Below are the code and all the weights of a small trained network. Each question names an input and a class and asks about switching units off, where a switched-off unit gives its printed mean instead of its output.

import numpy as np


def w(rows, s, z=0):
    codes = np.array(rows[::2]) - 128.0
    scale = np.full(codes.shape[1], s)
    scale[-1] = z or s
    return codes * scale


def norm(h):
    return h / np.sqrt((h * h).mean(-1, keepdims=True) + 1e-5)


def f(y):
    return np.maximum(y, 0)


def log_softmax(a):
    a = a - a.max(-1, keepdims=True)
    return a - np.log(np.exp(a).sum(-1, keepdims=True))


def net(x, mask):
    res = np.array(x, float).reshape(1, 6) / 4 @ E
    u = 0
    for l in range(3):
        y = f(norm(res) @ A[l][:, :-1].T + A[l][:, -1])
        res = res + np.where(mask[u : u + 10], y, B[l][:, -1]) @ B[l][:, :-1]
        u += 10
    return log_softmax(norm(res)[-1] @ U[:, :-1].T + U[:, -1])


A, B = {}, {}
E = w([
[134,83,200,2,69],'x0',
[129,125,125,125,134],'x1',
[218,235,139,128,241],'x2',
[43,108,242,168,179],'x3',
[138,128,135,134,119],'x4',
[144,133,137,151,109],'x5',
],0.0059)
A[0] = w([
[61,182,184,148,73,88],'L0N0',
[27,112,41,219,100,79],'L0N1',
[87,120,2,174,120,38],'L0N2',
[135,155,174,170,153,5],'L0N3',
[120,240,133,152,171,9],'L0N4',
[187,131,175,67,171,60],'L0N5',
[158,117,88,167,91,52],'L0N6',
[182,199,94,24,145,255],'L0N7',
[177,169,68,197,145,64],'L0N8',
[167,113,131,154,84,26],'L0N9',
],0.008,0.0019)
B[0] = w([
[102,103,139,67,154,179],'L0N0',
[207,135,204,140,204,228],'L0N1',
[167,134,196,2,147,203],'L0N2',
[62,166,111,124,191,159],'L0N3',
[126,193,47,130,135,192],'L0N4',
[114,78,193,229,122,190],'L0N5',
[160,134,154,41,90,160],'L0N6',
[137,70,104,162,96,253],'L0N7',
[133,124,101,106,124,201],'L0N8',
[117,100,105,93,108,140],'L0N9',
],0.0077,0.0053)
A[1] = w([
[189,84,93,154,144,99],'L1N0',
[143,146,74,56,102,3],'L1N1',
[90,111,160,110,100,19],'L1N2',
[146,92,85,254,97,83],'L1N3',
[136,119,199,188,216,128],'L1N4',
[121,186,48,94,137,69],'L1N5',
[177,69,101,216,129,41],'L1N6',
[97,152,214,119,162,154],'L1N7',
[167,9,138,105,159,74],'L1N8',
[158,208,94,111,76,51],'L1N9',
],0.0082,0.0037)
B[1] = w([
[156,202,195,87,134,179],'L1N0',
[92,149,152,221,197,160],'L1N1',
[22,138,130,151,168,159],'L1N2',
[136,96,189,53,169,160],'L1N3',
[164,52,58,172,129,254],'L1N4',
[73,55,132,224,8,166],'L1N5',
[143,208,170,69,132,160],'L1N6',
[127,67,176,254,85,241],'L1N7',
[118,189,172,83,68,250],'L1N8',
[170,93,161,177,152,152],'L1N9',
],0.0068,0.0048)
A[2] = w([
[156,143,191,82,94,66],'L2N0',
[217,255,24,143,138,143],'L2N1',
[31,139,70,159,167,100],'L2N2',
[133,83,125,231,174,207],'L2N3',
[153,167,176,44,148,63],'L2N4',
[81,58,74,62,76,164],'L2N5',
[81,216,182,161,175,4],'L2N6',
[125,30,95,99,200,10],'L2N7',
[129,121,139,132,105,43],'L2N8',
[115,158,176,207,73,189],'L2N9',
],0.0089,0.0021)
B[2] = w([
[142,164,77,28,236,218],'L2N0',
[75,208,200,206,76,227],'L2N1',
[103,140,125,1,211,160],'L2N2',
[124,73,37,71,130,254],'L2N3',
[211,195,191,84,185,193],'L2N4',
[109,169,50,177,53,204],'L2N5',
[179,151,35,88,204,144],'L2N6',
[216,103,203,133,129,146],'L2N7',
[143,177,97,159,152,139],'L2N8',
[121,102,81,150,177,204],'L2N9',
],0.0068,0.0061)
U = w([
[183,192,179,45,148,215],'0',
[145,46,115,180,175,190],'1',
[136,148,77,35,7,3],'2',
[48,78,157,103,91,104],'3',
[147,205,117,195,116,110],'4',
[98,148,57,168,215,59],'5',
],0.011,0.0039)

Each question gives the input, the list of numbers given to net, and the class t.
The units are the neurons (one row each of A and B). Each row of codes is followed by its name. A weight is (code - 128) times the scale printed after its matrix; where a second scale follows, it is the last column's (A, B and U).
mask holds one flag per neuron, layer by layer. A switched-off neuron (its flag False) gives its mean, the last column of its row in B, instead of its output. The means were averaged over made-up inputs and are rounded, as every weight is.
A unit's drop is (log p(t) with every unit on - log p(t) with that unit switched off) / (log p(t) with every unit on - log p(t) with every unit switched off).
The circuit of an input: a set's keep is (log p(t) with only the set's units on - log p(t) with every unit switched off) / (log p(t) with every unit on - log p(t) with every unit switched off). Starting from the 12 units with the biggest drops (on a tie, the unit counted first), units are removed one at a time, each time the one whose removal leaves the highest keep (on an exact tie, the one counted first), for as long as the keep stays at least 0.8.
units of the circuit, in order: the units of the circuit, biggest drop first
unit that matters most: the unit with the biggest drop
k most important neurons: the k neurons with the biggest drops, biggest first
k most important neurons of layer l: the k neurons of layer l with the biggest drops, biggest first
drop of u: that unit's drop, to one decimal
input [-2,-8,5,-2,-3,0], class 4: units of the circuit, in order => (L2N1; L0N4)
input [1,-7,-1,0,4,3], class 2: units of the circuit, in order => (L0N1)
input [-8,-5,-6,-8,1,-6], class 0: units of the circuit, in order => (L0N1; L0N2)
input [-3,3,6,-1,5,0], class 4: units of the circuit, in order => (L2N1; L2N0)
input [-5,-4,-3,0,5,7], class 0: 2 most important neurons of layer 0 => (L0N2; L0N6)
input [2,5,8,4,6,1], class 1: units of the circuit, in order => (L0N5; L1N4)
input [2,6,6,8,1,-6], class 1: 2 most important neurons of layer 1 => (L1N4; L1N7)
input [-2,6,8,-1,-2,-2], class 4: 2 most important neurons of layer 2 => (L2N1; L2N0)
input [-1,7,5,-3,-5,-3], class 4: 2 most important neurons => (L0N4; L2N1)
input [-1,-8,3,-3,0,-4], class 4: 4 most important neurons => (L0N4; L0N1; L0N8; L1N5)
input [0,6,-6,2,-6,1], class 1: 2 most important neurons => (L0N1; L1N7)
input [1,5,3,1,-6,8], class 1: 3 most important neurons of layer 1 => (L1N8; L1N4; L1N3)
input [-7,-3,-1,-3,4,-5], class 0: 2 most important neurons => (L0N2; L0N1)
input [-1,-2,5,-1,7,-4], class 4: unit that matters most => L0N4
input [3,0,7,1,-6,4], class 1: 2 most important neurons of layer 0 => (L0N5; L0N3)
input [7,-4,0,3,-7,-6], class 3: 2 most important neurons of layer 0 => (L0N1; L0N2)
input [-2,-3,7,4,8,-8], class 5: 3 most important neurons of layer 0 => (L0N4; L0N1; L0N3)
input [-2,5,3,2,6,7], class 5: drop of L1N5 => 0.2
input [-2,-4,6,-2,-3,5], class 4: drop of L0N4 => 0.2
input [-4,1,-5,-7,-2,0], class 0: drop of L1N7 => 0.0
input [1,0,-1,1,7,1], class 3: drop of L0N0 => 0.5
input [-7,5,-5,-1,-1,3], class 0: unit that matters most => L0N2
